Below is a small trained network, with its code and all its weights. Each question gives an input and a class and asks what happens when units are switched off, that is, made to give their printed mean instead of their output.

import numpy as np


def w(rows, s, z=0):
    codes = np.array(rows[::2]) - 128.0
    scale = np.full(codes.shape[1], s)
    scale[-1] = z or s
    return codes * scale


def norm(h):
    return h / np.sqrt((h * h).mean(-1, keepdims=True) + 1e-5)


def f(y):
    return np.maximum(y, 0)


def log_softmax(a):
    a = a - a.max(-1, keepdims=True)
    return a - np.log(np.exp(a).sum(-1, keepdims=True))


def net(x, mask):
    res = np.array(x, float).reshape(1, 7) / 4 @ E
    u = 0
    for l in range(3):
        y = f(norm(res) @ A[l][:, :-1].T + A[l][:, -1])
        res = res + np.where(mask[u : u + 16], y, B[l][:, -1]) @ B[l][:, :-1]
        u += 16
    return log_softmax(norm(res)[-1] @ U[:, :-1].T + U[:, -1])


A, B = {}, {}
E = w([
[25,174,55,140,246,117],'x0',
[126,128,127,124,129,128],'x1',
[97,131,150,165,109,121],'x2',
[120,233,147,77,101,67],'x3',
[162,127,158,161,168,89],'x4',
[133,181,161,139,162,217],'x5',
[129,129,126,127,127,128],'x6',
],0.011)
A[0] = w([
[11,136,234,181,103,123,117],'0.n1',
[71,172,78,116,101,243,110],'0.n2',
[255,200,142,195,158,124,69],'0.n3',
[113,178,125,112,203,92,146],'0.n4',
[157,66,95,225,135,173,21],'0.n5',
[123,119,96,38,95,167,126],'0.n6',
[163,101,171,88,106,89,139],'0.n7',
[153,151,163,86,101,106,107],'0.n8',
[38,121,87,29,113,163,89],'0.n9',
[97,173,159,124,123,220,3],'0.n10',
[85,130,134,150,129,94,153],'0.n11',
[215,115,120,120,214,87,123],'0.n12',
[90,106,39,153,50,78,109],'0.n13',
[94,124,109,15,89,199,135],'0.n14',
[130,129,159,149,213,126,118],'0.n15',
[50,129,79,141,22,182,78],'0.n16',
],0.0079,0.0075)
B[0] = w([
[139,120,65,206,2,142,190],'0.n1',
[179,119,82,203,139,69,214],'0.n2',
[144,67,151,157,152,87,179],'0.n3',
[157,24,180,123,119,115,253],'0.n4',
[133,45,71,117,115,205,165],'0.n5',
[197,157,115,180,146,92,181],'0.n6',
[85,75,95,135,142,123,215],'0.n7',
[105,67,95,112,150,183,178],'0.n8',
[185,120,141,176,198,76,189],'0.n9',
[165,194,93,151,120,146,142],'0.n10',
[127,72,157,185,95,118,198],'0.n11',
[177,127,98,223,61,92,190],'0.n12',
[141,127,47,144,69,94,197],'0.n13',
[232,137,62,178,146,84,206],'0.n14',
[138,79,174,147,113,96,192],'0.n15',
[243,187,61,114,144,143,171],'0.n16',
],0.0069,0.0045)
A[1] = w([
[152,206,154,156,162,241,117],'1.n1',
[137,128,110,69,77,145,57],'1.n2',
[141,208,102,134,102,83,45],'1.n3',
[174,204,204,152,200,220,83],'1.n4',
[164,112,174,89,107,131,9],'1.n5',
[102,82,145,164,129,150,101],'1.n6',
[118,143,207,212,131,151,66],'1.n7',
[183,100,152,149,47,151,69],'1.n8',
[156,112,230,161,161,75,3],'1.n9',
[173,88,193,205,171,47,89],'1.n10',
[189,138,93,105,173,105,79],'1.n11',
[106,232,180,50,109,87,12],'1.n12',
[134,196,175,113,108,55,225],'1.n13',
[5,156,84,112,209,128,81],'1.n14',
[183,86,85,172,145,159,88],'1.n15',
[59,144,137,184,62,129,71],'1.n16',
],0.012,0.0035)
B[1] = w([
[106,75,103,122,62,57,170],'1.n1',
[149,159,142,119,168,111,145],'1.n2',
[126,87,111,109,160,159,165],'1.n3',
[127,96,80,127,49,65,175],'1.n4',
[88,146,161,117,151,101,148],'1.n5',
[114,138,113,66,99,159,169],'1.n6',
[131,121,89,159,133,95,177],'1.n7',
[111,207,164,111,159,127,223],'1.n8',
[189,149,114,144,192,135,180],'1.n9',
[126,158,86,125,148,140,255],'1.n10',
[93,160,123,100,181,134,170],'1.n11',
[75,44,128,84,118,210,143],'1.n12',
[118,26,82,117,130,223,196],'1.n13',
[141,144,250,118,136,102,173],'1.n14',
[90,150,106,79,130,144,222],'1.n15',
[50,207,83,84,163,134,157],'1.n16',
],0.012,0.0096)
A[2] = w([
[73,152,145,158,169,99,99],'2.n1',
[120,147,208,140,156,136,132],'2.n2',
[127,97,139,153,118,164,93],'2.n3',
[85,106,114,96,120,183,44],'2.n4',
[164,140,224,98,99,120,5],'2.n5',
[143,96,138,164,82,150,141],'2.n6',
[80,168,125,98,170,121,179],'2.n7',
[89,110,114,122,152,61,197],'2.n8',
[116,130,116,99,102,79,127],'2.n9',
[130,195,95,56,137,144,196],'2.n10',
[116,180,98,158,110,135,153],'2.n11',
[114,79,164,146,156,155,70],'2.n12',
[89,136,117,196,183,121,220],'2.n13',
[76,168,131,156,109,148,58],'2.n14',
[81,187,129,145,107,120,3],'2.n15',
[181,146,252,114,68,130,88],'2.n16',
],0.015,0.0028)
B[2] = w([
[187,158,177,65,119,136,182],'2.n1',
[125,79,182,164,104,86,147],'2.n2',
[77,95,88,72,131,158,137],'2.n3',
[84,93,136,166,172,173,185],'2.n4',
[99,151,187,163,139,135,154],'2.n5',
[80,173,151,51,126,118,145],'2.n6',
[110,181,156,163,154,181,212],'2.n7',
[134,133,183,187,34,132,232],'2.n8',
[113,184,131,199,60,114,185],'2.n9',
[111,140,117,200,210,146,254],'2.n10',
[198,147,96,161,186,80,185],'2.n11',
[138,79,147,128,95,148,146],'2.n12',
[206,161,173,80,89,161,235],'2.n13',
[28,182,74,54,208,62,152],'2.n14',
[91,107,82,94,255,139,153],'2.n15',
[116,139,219,132,195,91,168],'2.n16',
],0.0087,0.0085)
U = w([
[139,143,248,97,154,116,122],'0',
[102,63,121,82,138,205,87],'1',
[197,142,117,140,154,128,140],'2',
[139,141,133,142,145,132,253],'3',
[128,118,120,121,76,53,56],'4',
[137,132,138,145,154,139,190],'5',
[114,156,118,108,179,120,88],'6',
],0.017,0.0051)

Each question gives the input, the list of numbers given to net, and the class t.
The units are the neurons (one row each of A and B). Each row of codes is followed by its name. A weight is (code - 128) times the scale printed after its matrix; where a second scale follows, it is the last column's (A, B and U).
mask holds one flag per neuron, layer by layer. A switched-off neuron (its flag False) gives its mean, the last column of its row in B, instead of its output. The means were averaged over made-up inputs and are rounded, as every weight is.
A unit's drop is (log p(t) with every unit on - log p(t) with that unit switched off) / (log p(t) with every unit on - log p(t) with every unit switched off).
The circuit of an input: a set's keep is (log p(t) with only the set's units on - log p(t) with every unit switched off) / (log p(t) with every unit on - log p(t) with every unit switched off). Starting from the 12 units with the biggest drops (on a tie, the unit counted first), units are removed one at a time, each time the one whose removal leaves the highest keep (on an exact tie, the one counted first), for as long as the keep stays at least 0.8.
circuit, biggest first: the units of the circuit, biggest drop first
unit that matters most: the unit with the biggest drop
k most important neurons: the k neurons with the biggest drops, biggest first
k most important neurons of layer l: the k neurons of layer l with the biggest drops, biggest first
input [8,4,-6,7,-6,3,-2], class 0: circuit, biggest first => (1.n14)
input [6,6,-4,8,-5,-5,8], class 1: 4 most important neurons => (1.n13 1.n12 1.n8 1.n3)
input [-5,-4,-3,1,7,8,6], class 4: circuit, biggest first => (1.n4 1.n1)
input [6,-2,-1,3,7,-6,-4], class 2: 4 most important neurons => (0.n12 0.n4 1.n10 1.n8)
input [6,5,7,-8,3,-6,-8], class 1: 3 most important neurons => (1.n8 0.n5 1.n6)
input [5,4,2,-6,3,-6,-2], class 1: 2 most important neurons of layer 2 => (2.n11 2.n10)
input [-4,-4,4,6,-8,-2,8], class 2: circuit, biggest first => (0.n14 0.n16)
input [6,3,-4,0,7,4,3], class 2: 2 most important neurons => (0.n12 0.n4)
input [5,-2,5,6,-7,-1,6], class 2: 2 most important neurons of layer 0 => (0.n2 0.n9)
input [-8,-5,-1,-7,6,-8,-2], class 0: 2 most important neurons of layer 1 => (1.n13 1.n8)
input [5,-2,-3,-3,-4,2,-2], class 0: 2 most important neurons => (1.n14 1.n13)
input [-8,2,8,-7,-7,-2,-5], class 0: 2 most important neurons of layer 1 => (1.n8 1.n13)
input [-1,6,8,-5,-3,1,6], class 6: 2 most important neurons of layer 1 => (1.n13 1.n8)
input [0,-4,3,6,1,2,4], class 1: circuit, biggest first => (1.n13)
input [7,3,5,-7,0,-4,2], class 0: 2 most important neurons of layer 1 => (1.n14 1.n13)
input [2,-8,7,-2,8,5,7], class 2: 3 most important neurons of layer 1 => (1.n7 1.n9 1.n11)
input [5,-1,-2,-1,-6,6,-6], class 2: 2 most important neurons => (0.n2 0.n14)
input [-3,5,5,6,-3,1,-1], class 1: 2 most important neurons of layer 1 => (1.n13 1.n12)
input [-3,4,5,5,0,0,-2], class 1: 2 most important neurons => (1.n13 0.n4)
input [7,1,-3,-2,-3,2,-6], class 0: unit that matters most => 1.n14
input [5,3,-7,-2,5,8,0], class 4: 3 most important neurons => (1.n4 1.n1 1.n8)
